Here is a tiny trained network, its code and every weight. The questions are about switching its units off for an input and a class, where a switched-off unit gives its printed mean instead of its output.

import numpy as np


def w(rows, s, z=0):
    codes = np.array(rows[::2]) - 128.0
    scale = np.full(codes.shape[1], s)
    scale[-1] = z or s
    return codes * scale


def f(y):
    return y / 2 * (1 + np.tanh(0.7978845608 * (y + 0.044715 * y**3)))


def log_softmax(a):
    a = a - a.max(-1, keepdims=True)
    return a - np.log(np.exp(a).sum(-1, keepdims=True))


def net(x, mask):
    res = np.array(x, float).reshape(1, 8) / 4 @ E
    y = f(res @ A[0][:, :-1].T + A[0][:, -1])
    res = res + np.where(mask, y, B[0][:, -1]) @ B[0][:, :-1]
    return log_softmax(res[-1] @ U[:, :-1].T + U[:, -1])


A, B = {}, {}
E = w([
[214,151,223,241,34,194,197,232],'x0',
[123,125,128,128,124,126,130,130],'x1',
[132,123,129,129,130,124,130,127],'x2',
[231,247,22,144,45,2,160,164],'x3',
[124,128,130,130,128,125,126,129],'x4',
[121,127,127,124,123,125,127,139],'x5',
[135,128,127,133,134,130,123,124],'x6',
[230,50,194,52,6,89,7,117],'x7',
],0.0081)
A[0] = w([
[77,135,37,49,189,40,98,39,255],'N1',
[115,226,114,229,171,153,255,187,147],'N2',
[54,97,175,147,225,200,201,129,168],'N3',
[44,75,80,26,179,111,42,21,224],'N4',
[47,99,155,144,205,218,159,151,157],'N5',
[90,62,170,87,164,176,69,57,152],'N6',
[74,185,55,150,205,112,198,149,162],'N7',
[95,20,204,103,160,198,87,125,157],'N8',
[113,83,59,46,141,71,64,60,205],'N9',
[38,100,150,178,230,196,159,147,172],'N10',
[124,29,224,134,120,222,105,174,142],'N11',
],0.0078,0.0063)
B[0] = w([
[125,212,103,1,241,115,167,40,239],'N1',
[31,41,5,231,146,141,42,234,214],'N2',
[235,156,223,110,60,61,136,208,218],'N3',
[91,81,61,67,241,89,58,192,250],'N4',
[193,150,206,73,123,44,93,205,210],'N5',
[84,59,94,152,181,127,52,144,205],'N6',
[44,201,59,64,192,221,205,34,205],'N7',
[42,35,80,152,218,192,20,57,213],'N8',
[160,127,169,53,224,54,111,210,209],'N9',
[233,217,214,60,83,35,201,221,220],'N10',
[103,102,202,221,43,200,105,35,201],'N11',
],0.0074,0.017)
U = w([
[215,179,190,46,177,36,138,147,99],'0',
[13,32,13,197,212,146,50,203,136],'1',
[233,148,203,229,16,54,150,230,235],'2',
[43,60,212,237,95,248,98,8,28],'3',
[27,214,37,95,197,197,248,3,3],'4',
],0.0079,0.0048)

Each question gives the input, the list of numbers given to net, and the class t.
The units are the neurons (one row each of A and B). Each row of codes is followed by its name. A weight is (code - 128) times the scale printed after its matrix; where a second scale follows, it is the last column's (A, B and U).
mask holds one flag per neuron, in row order. A switched-off neuron (its flag False) gives its mean, the last column of its row in B, instead of its output. The means were averaged over made-up inputs and are rounded, as every weight is.
A unit's drop is (log p(t) with every unit on - log p(t) with that unit switched off) / (log p(t) with every unit on - log p(t) with every unit switched off).
The circuit of an input: a set's keep is (log p(t) with only the set's units on - log p(t) with every unit switched off) / (log p(t) with every unit on - log p(t) with every unit switched off). Starting from all 11 units, units are removed one at a time, each time the one whose removal leaves the highest keep (on an exact tie, the one counted first), for as long as the keep stays at least 0.8.
circuit, biggest first: the units of the circuit, biggest drop first
most important unit: the unit with the biggest drop
k most important neurons: the k neurons with the biggest drops, biggest first
drop when u is switched off: that unit's drop, to one decimal
input [1,1,-8,3,6,2,-7,0], class 1: 2 most important neurons => N10; N3
input [-2,8,4,2,0,7,0,-7], class 4: circuit, biggest first => N7
input [2,-5,8,4,-5,8,-5,-4], class 1: 2 most important neurons => N2; N1
input [5,1,4,-8,3,1,-5,1], class 3: 2 most important neurons => N8; N11
input [3,7,5,0,-8,3,6,-2], class 2: circuit, biggest first => N4; N1
input [7,4,3,0,3,6,-4,7], class 3: circuit, biggest first => N10; N11
input [-4,1,-6,-5,-2,-7,6,0], class 0: 2 most important neurons => N2; N10
input [1,-4,-8,3,-3,-3,5,8], class 2: 3 most important neurons => N1; N4; N7
input [-6,-2,4,0,-8,5,6,-1], class 0: 2 most important neurons => N9; N2
input [-7,-1,2,0,4,1,-8,7], class 1: 3 most important neurons => N4; N10; N3
input [-1,4,-4,-5,-6,2,2,0], class 0: 3 most important neurons => N2; N10; N3
input [-3,-3,1,0,-4,-8,-4,5], class 1: 3 most important neurons => N10; N3; N5
input [-4,0,4,-1,2,-6,-5,-8], class 0: 2 most important neurons => N10; N3
input [1,-8,-6,-8,8,-7,8,7], class 3: circuit, biggest first => N11
input [-4,8,0,1,-2,-2,-5,-6], class 4: 2 most important neurons => N7; N1
input [5,2,8,0,-2,-2,7,3], class 3: 3 most important neurons => N10; N3; N5
input [-1,-3,-1,1,-7,-4,-5,-6], class 4: drop when N2 is switched off => 0.1
input [-1,4,6,7,5,-8,-8,-4], class 4: drop when N7 is switched off => 0.2
input [3,7,2,7,1,1,-5,-3], class 1: drop when N2 is switched off => 0.9
input [2,-2,8,3,-4,2,-2,6], class 2: most important unit => N1
